-4.24 +1.11 +1.29 -0.07 -1.23 +0.30 -1.66 +2.01 -0.56 +0.71 -1.91 -1.40 +0.29 -0.48 -1.98 -3.11 -0.30 -> J.<46>
-2.25 +2.65 +0.22 +1.08 -0.70 +0.94 -1.97 +1.95 -0.38 +2.79 -0.88 -1.46 +1.83 -0.39 -0.40 -2.34 +0.44 -> X.<48>
-4.47 +2.76 +0.10 +0.27 -0.58 +1.42 -0.87 +1.46 -0.50 +2.35 -1.54 -4.45 +1.87 -0.77 +0.14 -4.37 -1.94 -> X.<43>
-4.05 +2.26 +0.23 +1.05 +0.37 +0.20 -0.92 +0.80 +0.50 +3.45 -1.06 -2.96 +1.87 +0.44 +1.82 -0.97 +1.06 -> X.<48>
-2.37 +1.33 +1.76 -0.04 -1.80 -0.08 -1.21 +0.61 +0.01 +1.16 -2.50 -2.67 +0.35 +0.03 -0.42 -1.90 +0.14 -> J.<46>
-2.72 +0.77 -0.80 +0.06 +0.76 +0.05 -1.33 +0.90 +0.31 +2.69 +0.20 -3.80 +1.37 +0.58 -1.71 -2.48 -1.10 -> X.<43>
-2.37 +0.27 +0.82 -0.26 -0.33 +0.53 -1.34 +0.99 +0.58 +0.28 -2.09 +1.14 +0.47 -0.19 -2.46 -1.74 +1.66 -> J.<46>
-2.93 -0.20 +1.32 +0.01 -1.16 -0.26 -1.89 +1.57 +0.02 +0.18 -0.99 +0.69 +0.38 +0.32 -0.49 -1.70 +0.42 -> J.<46>
-2.74 +2.47 -0.18 +0.58 -0.58 -0.43 -1.31 +0.47 -0.53 +3.71 -0.23 -4.64 +1.25 +1.13 -0.34 -0.79 -0.10 -> X.<48>
-2.17 -0.30 +1.31 +0.06 -1.50 -1.04 -1.31 +0.98 -0.42 +0.57 -1.20 -2.39 +0.84 +0.34 -0.93 -0.84 -1.09 -> J.<46>
-2.91 +1.43 +0.65 -1.70 -0.59 -1.06 -1.56 +1.36 -0.86 +0.88 -1.04 -0.92 +0.49 +0.30 -2.14 -2.40 +0.34 -> J.<46>
-3.87 +3.48 -0.45 +1.02 -0.85 +0.13 -0.68 +1.78 +0.41 +2.61 -1.15 -4.02 +1.53 -0.13 +2.64 -1.76 -1.30 -> X.<48>
+0.37 +0.78 +0.47 -1.02 -1.22 -0.52 -2.20 -0.71 +0.11 +0.18 +0.00 +1.79 -0.05 -0.14 -0.30 +1.09 +1.15 -> J.<46>
-4.20 +2.28 -0.45 +1.12 -0.24 +0.07 +0.11 +2.28 +0.61 +1.81 -1.40 -4.46 +0.83 -0.90 +2.00 -2.99 -0.39 -> X.<43>
-2.97 -0.45 +1.16 -0.83 -1.62 -0.65 -3.34 +0.88 +0.46 +1.25 -0.78 -1.80 +0.58 -0.12 -3.30 -2.33 -1.27 -> J.<50>
-3.23 +3.47 -0.47 -0.19 -0.87 +0.51 +0.89 +0.89 +0.31 +3.56 -0.14 -2.17 +0.32 -0.47 +1.11 -1.98 -0.04 -> X.<48>
-6.25 +1.87 -0.35 +1.54 -0.42 +0.42 -1.75 +2.20 -1.26 +3.12 -1.68 -5.16 +2.64 -0.05 +0.33 -4.50 -2.34 -> X.<43>
-4.91 +2.43 +0.49 +1.93 +0.35 +1.32 -0.89 +2.57 -0.21 +3.09 -1.88 -4.83 +2.47 -0.67 -1.19 -4.50 -0.68 -> X.<43>
-2.38 -1.67 +1.97 -0.13 -0.24 -0.71 -2.92 +0.01 +0.64 +0.95 -0.40 +1.00 -0.07 +0.21 -3.92 -0.49 +1.24 -> J.<50>
-5.52 +4.92 +1.26 +1.98 -1.18 +1.18 -1.05 +2.56 -1.11 +3.44 -2.45 -5.05 +2.78 +0.34 +0.48 -3.88 +0.17 -> X.<48>
-2.45 +2.36 +0.19 +1.28 -0.10 +0.58 +0.36 +0.61 -0.53 +2.63 -1.07 -4.72 +2.45 +0.69 +0.47 -2.49 +0.40 -> X.<48>
-4.37 +0.39 +0.17 -1.06 -0.33 +0.00 -1.29 +1.49 +0.27 +1.57 -1.49 -1.23 +1.18 -0.25 -3.28 -2.29 -1.58 -> J.<50>
-3.29 +2.07 +1.07 -1.14 -1.56 -0.23 -1.38 +0.65 -0.12 +1.62 -1.59 -1.88 +0.19 -0.01 -1.16 -2.04 +0.48 -> J.<46>
-4.34 +2.44 -0.14 +1.28 -0.38 +1.56 +0.28 +2.04 +0.14 +1.90 -1.44 -3.95 +0.17 -0.60 +2.01 -2.32 -1.71 -> X.<43>
-4.23 +0.20 +1.13 -0.17 +0.10 +0.39 -1.57 +2.50 -0.02 +0.62 -1.86 -0.16 +1.11 -0.67 -2.02 -3.37 +0.59 -> J.<50>
-3.55 +2.86 +0.06 +0.80 -0.53 +0.75 -0.33 +1.72 -0.34 +2.96 -1.34 -5.11 +0.96 -0.09 +1.15 -2.35 -1.73 -> X.<48>
-1.33 +0.96 -0.58 +0.27 -0.58 -0.88 -1.49 +0.67 +0.17 +2.15 +0.26 -1.60 +0.33 -0.11 +1.71 +0.68 -0.66 -> X.<43>
-3.32 +3.54 -0.31 +1.32 -0.38 +0.54 -1.68 +1.15 -0.43 +2.97 -0.94 -3.23 +1.37 +0.20 +0.45 -2.47 +1.04 -> X.<48>
-1.38 +1.47 -0.65 +0.89 -0.19 +0.17 -1.10 +0.49 -0.33 +2.30 -0.42 -2.82 +1.36 +0.24 +0.87 -0.88 -0.27 -> X.<48>
-4.33 +2.15 +1.53 -0.25 -1.90 +1.51 -0.83 +2.29 +0.11 +1.55 -2.11 -3.49 +0.39 -1.28 -1.44 -5.20 +0.23 -> J.<46>
-2.47 +2.40 -0.33 +1.47 -0.20 +0.10 -1.60 +1.07 +0.02 +3.33 -0.74 -4.86 +2.21 +0.33 +1.46 -2.45 -0.91 -> X.<48>
-3.17 +2.41 -0.77 +1.37 +0.35 +0.76 -0.15 +1.91 -1.21 +2.76 -0.75 -4.42 +2.04 +0.77 +1.57 -2.49 -1.22 -> X.<43>

-0.39 -0.71 -0.27 +3.12 -1.67 -0.25 +0.28 -1.05 +1.85 +1.80 +0.87 +1.69 -3.48 +0.20 +4.78 +0.21 +0.67 -> (92).<74>
-0.18 +1.38 +0.94 +5.09 +0.30 +0.03 +1.07 -3.14 +3.17 +0.48 -1.69 +1.36 -1.84 +2.24 +0.03 +1.34 +2.53 -> (91).<68>
-3.66 -0.76 -1.08 +0.39 +0.74 -0.35 -0.45 +4.81 +0.50 +0.27 -2.63 +1.16 -3.79 -0.97 -2.87 +1.90 -0.32 -> (92).<74>
+2.93 -1.01 +1.67 +3.83 -1.96 +0.09 +1.06 -5.11 +1.02 +2.72 +2.13 -0.16 -2.42 +2.44 +1.47 +0.64 +1.72 -> (91).<73>
-0.31 +1.33 -0.32 +3.90 -0.62 +1.13 +1.01 -1.66 +0.64 +0.82 +0.02 +0.90 -2.61 +1.35 +1.16 +0.97 +3.74 -> (91).<68>
-0.32 +0.06 -0.65 +3.91 -3.79 +1.83 +1.62 -3.57 +1.59 +0.98 +2.51 -0.57 -2.52 +1.68 +1.41 +1.42 +3.07 -> (92).<78>
+0.12 +0.76 -0.97 +7.19 -3.22 -0.80 +3.74 -2.35 -0.44 +1.03 +1.72 +2.60 -5.11 +2.39 +2.86 +0.85 +2.23 -> (92).<74>
+0.67 -0.15 +0.13 +6.52 -2.48 -0.53 +2.21 -2.17 +0.50 +1.43 +2.31 +0.84 -4.43 +1.92 -1.00 +1.85 +1.91 -> (92).<74>
+1.68 +1.67 +0.81 +2.39 +0.38 -0.08 -0.70 -4.86 -1.36 +2.35 -1.41 -1.47 -1.53 +1.42 -0.58 +0.83 +2.01 -> (91).<73>
-0.95 +2.18 -0.91 +1.85 +1.32 +1.02 +0.28 +0.15 +0.61 +1.38 -0.66 -0.02 -2.22 +1.48 -0.85 +1.07 +2.49 -> (91).<68>
-2.04 +0.07 -0.96 +1.54 +0.18 -2.72 +0.12 +0.15 +1.11 +0.01 +0.01 +0.70 -4.03 -1.05 -1.47 +5.07 +0.11 -> (92).<74>
-0.06 +1.48 +0.85 +2.79 -0.44 -1.24 +0.63 -2.67 +2.08 +0.58 -0.80 +0.20 -1.64 +1.82 -0.29 -1.10 +2.76 -> (91).<68>
+0.26 +1.01 -0.12 +2.61 -1.19 +1.04 +0.54 -2.67 +1.17 +0.71 +0.32 +0.79 -2.28 +1.09 +0.23 +0.89 +1.64 -> (92).<78>
+1.08 +0.88 +1.23 +4.71 -1.08 +0.69 +1.63 -3.38 +1.38 +1.28 -0.39 +0.43 -2.74 +1.25 +0.48 +0.82 +4.04 -> (91).<68>
-2.37 +0.33 -0.06 +3.20 -0.65 -0.90 -0.10 -0.41 +1.59 +1.34 -1.20 +1.05 -1.66 +2.38 -0.33 +0.29 +0.98 -> (92).<78>
+0.84 +1.56 +0.88 +3.87 -0.44 +0.74 +0.15 -1.23 +1.09 +1.40 -1.58 +1.50 -0.75 +2.89 +0.75 +0.35 +1.88 -> (91).<68>
-1.48 +1.85 -0.11 +2.75 -0.63 +1.31 +0.41 -2.35 +0.88 +1.38 -0.80 +0.67 -2.40 +1.22 +0.42 +1.57 +3.37 -> (91).<68>
+0.28 +0.45 -1.59 +4.91 -0.23 -0.28 +1.80 +0.02 +0.00 +1.48 +0.12 -1.10 -2.33 +1.65 -0.66 +1.45 +2.10 -> (92).<74>
-2.00 -0.68 -0.15 +2.67 -1.43 -0.13 +2.52 -1.47 +1.08 +0.06 +0.62 +1.96 -2.45 +1.15 -0.88 +0.93 +1.45 -> (92).<78>
-3.06 +0.89 +0.08 +3.23 -0.84 +2.01 +1.14 -1.99 +0.69 +1.74 -0.54 +0.08 -2.90 +3.46 +0.81 +0.14 +2.35 -> (91).<68>
-0.83 +1.88 -1.76 -0.87 +2.55 -0.94 -2.04 +0.68 -0.87 -0.28 -3.89 -0.34 -2.44 +0.48 -2.31 -0.51 +1.56 -> (91).<68>
+1.00 +0.37 +1.68 +1.96 -0.25 +2.71 +0.88 -4.37 +0.37 +1.59 -0.26 -0.65 -2.57 +1.44 +0.34 +1.16 +2.62 -> (91).<73>
+1.21 +0.91 +1.48 +2.70 -2.22 +1.95 +1.96 -2.14 +0.03 +2.21 +1.14 -0.58 -2.43 +2.26 +1.62 -0.03 +2.18 -> (91).<68>
-0.11 -1.33 -0.04 +3.89 -1.46 -1.21 +2.02 -1.97 +1.51 +1.36 +1.66 +0.83 -3.55 +0.26 -0.98 +2.18 +1.31 -> (92).<74>
+0.11 -0.13 -1.15 +2.68 -1.49 -0.75 +1.07 +0.10 +0.96 -0.60 +0.95 -0.50 -2.98 -0.52 +0.37 +0.60 +0.60 -> (92).<74>
-0.63 +0.69 +1.03 +2.28 +0.69 -0.94 +0.31 -1.01 +0.68 +3.29 -1.00 +0.31 -2.00 +1.34 -1.19 -0.36 +0.86 -> (92).<78>
+0.77 +0.22 +0.11 +2.87 -1.19 -0.15 +1.17 -0.78 +1.18 +0.46 +0.80 +1.00 -2.80 +1.09 -0.76 +1.79 +1.30 -> (92).<74>
-0.16 +0.97 +1.01 +3.27 -0.70 +1.04 +1.01 -3.88 -0.60 +2.04 -0.72 -0.04 -1.61 +2.37 +0.77 -0.09 +2.71 -> (91).<68>
+0.12 -0.72 -1.13 +5.44 -1.57 -1.56 +1.39 -1.89 +0.47 +0.94 +1.31 +2.02 -3.00 +0.72 -1.27 +1.93 +1.64 -> (92).<74>

+0.24 +0.07 -0.54 -1.52 -2.20 -0.32 -0.24 -0.96 -0.14 +1.05 -2.25 -1.15 +0.05 +0.21 +0.15 +0.14 +0.52 -> Gz.zh
+1.33 -0.63 +0.57 -1.81 -3.52 +0.07 +3.47 -0.64 -0.27 +1.15 -3.88 -1.18 +2.75 -0.61 -1.04 -0.42 -1.02 -> bd.hp
+0.93 -0.04 +0.49 -0.13 -1.35 -0.57 +0.99 -0.36 +0.35 +0.40 -1.81 -1.65 -0.87 +0.07 -0.70 -1.43 +0.26 -> Gz.Ff
-1.67 -0.30 -1.98 -0.91 +0.02 -1.80 -4.01 +1.25 +1.48 +1.05 +2.09 +1.75 -4.05 +0.63 +0.87 +2.42 +0.23 -> Mn.fq
+0.40 -1.49 +1.78 -2.17 -1.39 +2.55 +1.55 -1.24 -0.61 +0.09 -3.07 -2.41 +7.73 -0.17 +0.39 -1.36 -0.21 -> bd.lt
+0.90 -0.26 +0.06 -2.70 -0.93 +1.17 -1.15 -1.00 -0.17 +1.24 -1.27 -1.18 +0.11 -0.46 +0.32 +1.50 +0.02 -> Gz.tz
-0.37 -0.67 -0.08 +0.05 +1.26 +2.21 -3.00 +0.11 +0.59 -0.53 +1.16 +0.00 +2.77 +0.21 +2.33 +0.88 -0.39 -> Mn.jc
-0.43 -0.87 +0.41 -2.95 +2.45 +4.11 -2.90 -0.37 -1.63 -0.37 +2.58 -0.82 +4.31 -0.89 +1.35 +0.83 +0.65 -> bs.Mp
-0.24 +0.07 +0.45 -1.01 -1.40 -1.69 +2.31 -0.04 -0.02 +0.37 -1.75 -1.13 +0.06 -0.21 -2.36 -1.98 +0.26 -> bd.hp
-1.09 -0.64 -1.09 -0.31 -0.25 -2.64 -3.42 +0.53 +1.41 +0.71 +0.72 +1.64 -2.81 +0.14 +0.65 +1.64 +0.30 -> Mn.jc
-0.60 +0.04 -0.56 +2.41 +0.84 +0.98 -2.28 +0.10 +0.28 -0.43 +0.78 +0.97 +0.32 -0.23 +2.09 +0.32 +0.44 -> Mn.jc
+1.37 -0.20 +1.17 -1.99 +0.48 +2.70 -0.60 -1.64 -1.28 +0.17 -0.24 -3.05 +1.43 -1.10 +0.12 -0.35 +0.68 -> Gz.tz
+0.67 -0.67 +0.36 -4.25 -2.43 +2.73 -0.68 -0.73 -0.69 +1.20 -0.85 -2.31 +0.11 -0.51 -1.14 +0.99 +0.06 -> Gz.tz
-0.38 -0.25 +0.18 -0.30 -1.05 +0.06 -1.29 -0.43 +0.60 +0.22 -0.33 -0.51 +0.70 +0.07 +0.63 -0.40 +0.48 -> bd.Pg
-1.19 -0.12 -0.65 +0.35 +1.17 +0.89 -2.54 -0.13 +0.14 -1.65 +2.49 +0.37 +0.41 +0.34 +1.33 +0.69 -0.25 -> Mn.jc
+0.80 +0.02 -0.07 -0.79 -1.66 +0.27 -0.01 -0.40 -0.28 +0.68 -1.97 -1.04 -0.39 -0.10 +0.88 -0.10 +1.08 -> Gz.zh
-1.66 -0.74 -1.70 -2.94 -0.61 -0.05 -4.87 +0.49 +1.39 +1.63 +1.60 +1.25 -2.38 +0.69 +1.52 +3.44 +0.29 -> bs.gb
-0.83 +0.12 -0.23 -1.15 -2.52 -1.34 +1.31 -0.51 -0.91 +1.68 -2.59 -0.69 -0.27 -0.08 -0.54 +0.14 +0.54 -> Gz.Ff
+1.68 -0.58 +0.24 -3.41 -0.01 +1.62 +0.52 -1.17 -1.27 +0.80 -0.68 -2.24 +1.11 -0.51 -0.37 +0.60 +0.02 -> Gz.tz
-1.02 +0.46 +0.38 -1.15 -1.11 -2.33 +1.21 -0.50 -0.61 +0.71 -0.59 -1.29 -1.29 +0.32 -2.75 -2.79 +1.82 -> bd.lt
+1.19 -1.02 -0.26 -4.15 -1.58 +1.33 -0.04 -0.92 -0.52 +2.25 -3.74 -0.86 +1.49 -0.49 +0.15 +2.50 -0.26 -> Gz.tz
+0.30 -0.12 -0.12 -1.85 -1.91 -0.24 -0.50 -2.11 -0.45 +1.10 -2.08 -1.50 +0.23 +0.57 +1.00 +0.44 +1.21 -> Gz.zh
-1.47 +1.79 -0.86 +0.66 +0.81 -0.79 -2.75 +0.56 +0.72 +0.06 +1.12 +0.93 -1.98 +0.64 +1.63 +0.77 -0.46 -> Mn.jc
-1.77 -0.28 -1.69 -0.52 -0.11 -2.62 -3.63 +0.71 +1.69 +0.78 +1.51 +1.39 -4.66 -0.32 +1.11 +2.16 +0.43 -> Mn.jc
+0.20 +0.43 +0.54 +0.58 -1.54 +0.04 -0.82 -0.97 -0.96 -0.38 -1.21 -0.40 +1.34 +0.02 +1.55 -0.35 +0.15 -> bd.Pg
-0.90 -0.57 -1.48 +0.36 +0.96 +0.80 -3.25 +0.24 +0.66 +0.27 +1.65 +0.90 -0.53 +0.40 +1.85 +1.20 +0.22 -> Mn.fq
+1.44 -0.32 +1.76 -0.10 -0.91 +2.59 +3.21 -1.65 -1.73 -0.57 -3.27 -3.10 +6.13 -0.42 +0.19 -2.27 +0.11 -> bd.hp
+0.52 -0.13 +1.51 +0.53 +0.55 +2.62 +2.04 -1.04 -1.53 -0.85 -2.18 -3.04 +6.24 -0.35 -0.75 -2.14 +0.15 -> bd.hp
+1.27 -0.01 +0.97 -0.75 -0.79 +0.52 +2.64 -0.72 -0.91 -0.25 -1.68 -1.81 +1.71 -0.56 -1.55 -1.32 +0.08 -> bd.hp
-0.66 +0.15 +0.57 -1.15 -0.83 +0.01 -1.28 -1.13 +0.45 +0.36 -0.92 -1.40 -0.47 -0.02 +0.64 -0.30 +1.64 -> Gz.zh
+0.63 -0.27 +0.48 +0.35 +2.20 +4.32 -1.46 -0.10 -1.08 -1.58 +1.62 -0.27 +3.06 -0.32 +1.77 +0.60 +0.33 -> bs.nf
-0.38 -0.25 -0.28 +1.02 +0.68 +1.34 -2.08 +0.11 +0.67 -0.06 +0.37 +1.01 +0.53 -0.23 +2.53 +1.45 +0.26 -> Mn.fq
-1.38 -0.57 +0.07 -0.03 +2.71 +2.79 -3.71 +0.39 -0.75 -1.01 +2.79 -0.28 +3.85 -0.53 +2.00 +0.44 +0.60 -> bs.gb
-0.76 -0.31 -0.11 +1.28 +1.00 +0.63 -3.59 +0.02 +0.27 -0.37 +0.65 +0.70 +1.57 +0.11 +2.33 +0.85 +0.27 -> Mn.jc
+0.78 +0.00 +0.55 +0.95 +2.03 +3.41 -2.53 -0.82 -0.88 -0.38 +1.25 -0.41 +1.92 -0.62 +3.18 +1.45 -0.07 -> Mn.fq
+0.05 +0.01 +0.86 -2.56 -2.36 -0.92 +1.28 -1.31 -0.66 +0.88 -0.61 -2.06 +2.52 +0.01 -1.86 -1.80 +0.26 -> bd.lt
-0.07 -0.61 -0.75 -0.91 +0.61 +2.41 -2.60 -0.03 +0.24 +0.21 +1.24 +0.51 +1.30 -0.34 +1.78 +2.06 -0.24 -> bs.nf
+1.57 -0.17 +0.75 -1.21 -1.48 +1.35 +0.32 -2.15 +0.03 +0.79 -3.12 -2.50 +3.20 -0.45 +1.20 +0.37 +0.31 -> Gz.zh
-0.46 +0.28 +1.19 +0.22 -2.11 +1.04 +0.65 -1.30 +0.13 +0.56 -3.25 -0.94 +2.36 -0.16 +1.59 -0.77 +0.12 -> bd.Pg
+0.19 +0.05 +0.37 +0.66 +1.02 +2.91 -1.07 -0.91 -0.41 -0.91 -1.33 +0.18 +3.11 -0.20 +3.16 +0.53 +0.30 -> Mn.jc
-0.81 -0.12 -0.99 -0.71 +2.02 +1.57 -4.39 +0.25 +0.00 -0.29 +2.99 +0.73 -0.63 -0.04 +1.89 +2.02 +0.28 -> bs.gb

+3.15 +1.95 +1.75 -4.05 +1.52 -4.87 +3.41 -1.41 +3.74 -3.08 +3.26 -0.55 +0.88 -1.48 +0.03 +2.86 +0.41 -> [55].Sg
+0.10 -2.25 -0.08 -0.17 +0.09 -5.83 +0.32 -0.61 +1.12 -1.13 -0.82 -0.58 +4.22 +1.29 -0.47 -1.00 -1.94 -> [56].qd
+0.13 -1.10 -4.54 -0.77 -0.11 -6.42 +3.21 -0.44 +4.58 -1.14 +4.60 -0.70 +5.12 +4.08 +1.93 +2.18 +3.20 -> [56].qd
+0.65 +2.89 -2.69 -1.02 +1.52 -0.61 +2.74 -0.93 +0.54 -4.10 +0.58 -0.31 -1.49 +4.18 -0.31 +4.94 -4.24 -> [63].zt
-0.62 -0.65 -0.69 +0.52 +0.71 -2.53 -4.52 +0.86 +0.11 -1.28 -0.09 -0.93 +6.32 -3.17 -0.75 +1.61 -4.51 -> [56].gj
